Here is a tiny trained network, its code and every weight. The questions are about switching its units off for an input and a class, where a switched-off unit gives its printed mean instead of its output.

import numpy as np


def w(rows, s, z=0):
    codes = np.array(rows[::2]) - 128.0
    scale = np.full(codes.shape[1], s)
    scale[-1] = z or s
    return codes * scale


def f(y):
    return y / 2 * (1 + np.tanh(0.7978845608 * (y + 0.044715 * y**3)))


def log_softmax(a):
    a = a - a.max(-1, keepdims=True)
    return a - np.log(np.exp(a).sum(-1, keepdims=True))


def net(x, mask):
    res = np.array(x, float).reshape(1, 6) / 4 @ E
    y = f(res @ A[0][:, :-1].T + A[0][:, -1])
    res = res + np.where(mask, y, B[0][:, -1]) @ B[0][:, :-1]
    return log_softmax(res[-1] @ U[:, :-1].T + U[:, -1])


A, B = {}, {}
E = w([
[131,211,2],'x0',
[128,128,128],'x1',
[128,128,128],'x2',
[191,233,210],'x3',
[250,57,86],'x4',
[128,128,128],'x5',
],0.007)
A[0] = w([
[77,136,100,160],'N0',
[116,121,73,125],'N1',
[141,120,118,118],'N2',
[101,138,117,161],'N3',
[107,136,138,183],'N4',
[162,125,140,127],'N5',
[69,140,100,161],'N6',
[157,117,110,126],'N7',
[69,163,189,208],'N8',
[176,95,66,136],'N9',
[185,248,91,4],'N10',
[207,122,225,109],'N11',
[103,157,110,135],'N12',
[132,133,159,141],'N13',
[59,140,80,144],'N14',
[62,169,207,243],'N15',
[153,107,47,123],'N16',
[188,94,87,146],'N17',
[130,130,125,121],'N18',
[142,121,131,128],'N19',
[198,100,125,162],'N20',
[115,113,134,136],'N21',
[159,130,163,131],'N22',
[139,115,88,124],'N23',
[109,136,142,192],'N24',
[125,128,121,135],'N25',
[101,124,75,124],'N26',
[90,119,40,119],'N27',
[109,137,134,178],'N28',
[77,35,147,158],'N29',
[146,114,128,125],'N30',
[167,98,91,142],'N31',
[155,125,139,120],'N32',
[114,125,94,124],'N33',
[135,116,78,121],'N34',
[80,36,154,163],'N35',
[132,140,194,153],'N36',
[123,129,138,142],'N37',
[165,113,138,140],'N38',
],0.018,0.0044)
B[0] = w([
[115,65,99,177],'N0',
[149,102,158,168],'N1',
[126,141,139,131],'N2',
[127,100,104,152],'N3',
[152,120,104,152],'N4',
[97,123,151,145],'N5',
[113,57,91,184],'N6',
[122,159,145,145],'N7',
[224,145,97,220],'N8',
[155,190,188,189],'N9',
[77,242,30,220],'N10',
[54,32,230,228],'N11',
[117,105,93,160],'N12',
[143,115,143,148],'N13',
[112,34,97,199],'N14',
[254,124,93,245],'N15',
[177,156,187,192],'N16',
[124,204,175,189],'N17',
[127,131,128,127],'N18',
[117,132,140,132],'N19',
[64,156,178,190],'N20',
[128,137,117,136],'N21',
[108,103,166,159],'N22',
[144,141,160,153],'N23',
[156,119,109,155],'N24',
[130,124,127,131],'N25',
[136,74,144,172],'N26',
[149,33,152,206],'N27',
[147,120,106,149],'N28',
[88,214,56,213],'N29',
[112,139,144,136],'N30',
[134,185,168,171],'N31',
[103,125,148,139],'N32',
[134,103,141,149],'N33',
[151,135,164,161],'N34',
[101,212,51,214],'N35',
[175,108,155,185],'N36',
[135,125,126,134],'N37',
[91,130,157,153],'N38',
],0.049,0.011)
U = w([
[133,145,2,246],'0',
[232,121,181,194],'1',
[57,204,108,116],'2',
[77,67,188,1],'3',
[132,20,105,25],'4',
],0.0065,0.0008)

Each question gives the input, the list of numbers given to net, and the class t.
The units are the neurons (one row each of A and B). Each row of codes is followed by its name. A weight is (code - 128) times the scale printed after its matrix; where a second scale follows, it is the last column's (A, B and U).
mask holds one flag per neuron, in row order. A switched-off neuron (its flag False) gives its mean, the last column of its row in B, instead of its output. The means were averaged over made-up inputs and are rounded, as every weight is.
A unit's drop is (log p(t) with every unit on - log p(t) with that unit switched off) / (log p(t) with every unit on - log p(t) with every unit switched off).
The circuit of an input: a set's keep is (log p(t) with only the set's units on - log p(t) with every unit switched off) / (log p(t) with every unit on - log p(t) with every unit switched off). Starting from the 12 units with the biggest drops (on a tie, the unit counted first), units are removed one at a time, each time the one whose removal leaves the highest keep (on an exact tie, the one counted first), for as long as the keep stays at least 0.8.
units of the circuit, in order: the units of the circuit, biggest drop first
top k neurons: the k neurons with the biggest drops, biggest first
drop of u: that unit's drop, to one decimal
input [2,-4,-8,0,-6,2], class 4: top 4 neurons : N35, N29, N10, N14
input [0,3,1,8,8,3], class 3: units of the circuit, in order : N11
input [0,7,-6,0,-8,4], class 0: top 3 neurons : N11, N8, N27
input [-1,-4,-5,-3,1,-5], class 2: top 2 neurons : N15, N8
input [8,6,-4,-5,1,-5], class 1: top 3 neurons : N16, N9, N11
input [1,6,3,-3,0,-2], class 4: top 2 neurons : N10, N15
input [-3,-8,-2,1,5,7], class 3: top 2 neurons : N10, N11
input [3,8,3,0,-5,5], class 4: top 2 neurons : N35, N29
input [8,-6,-2,1,7,3], class 2: top 2 neurons : N10, N15
input [1,-3,2,6,-3,2], class 0: top 2 neurons : N10, N16
input [-1,3,8,-8,7,5], class 2: drop of N29 : 0.2
input [0,7,-5,2,1,5], class 3: drop of N8 : 0.5
input [-4,5,5,0,0,1], class 0: drop of N20 : 0.1
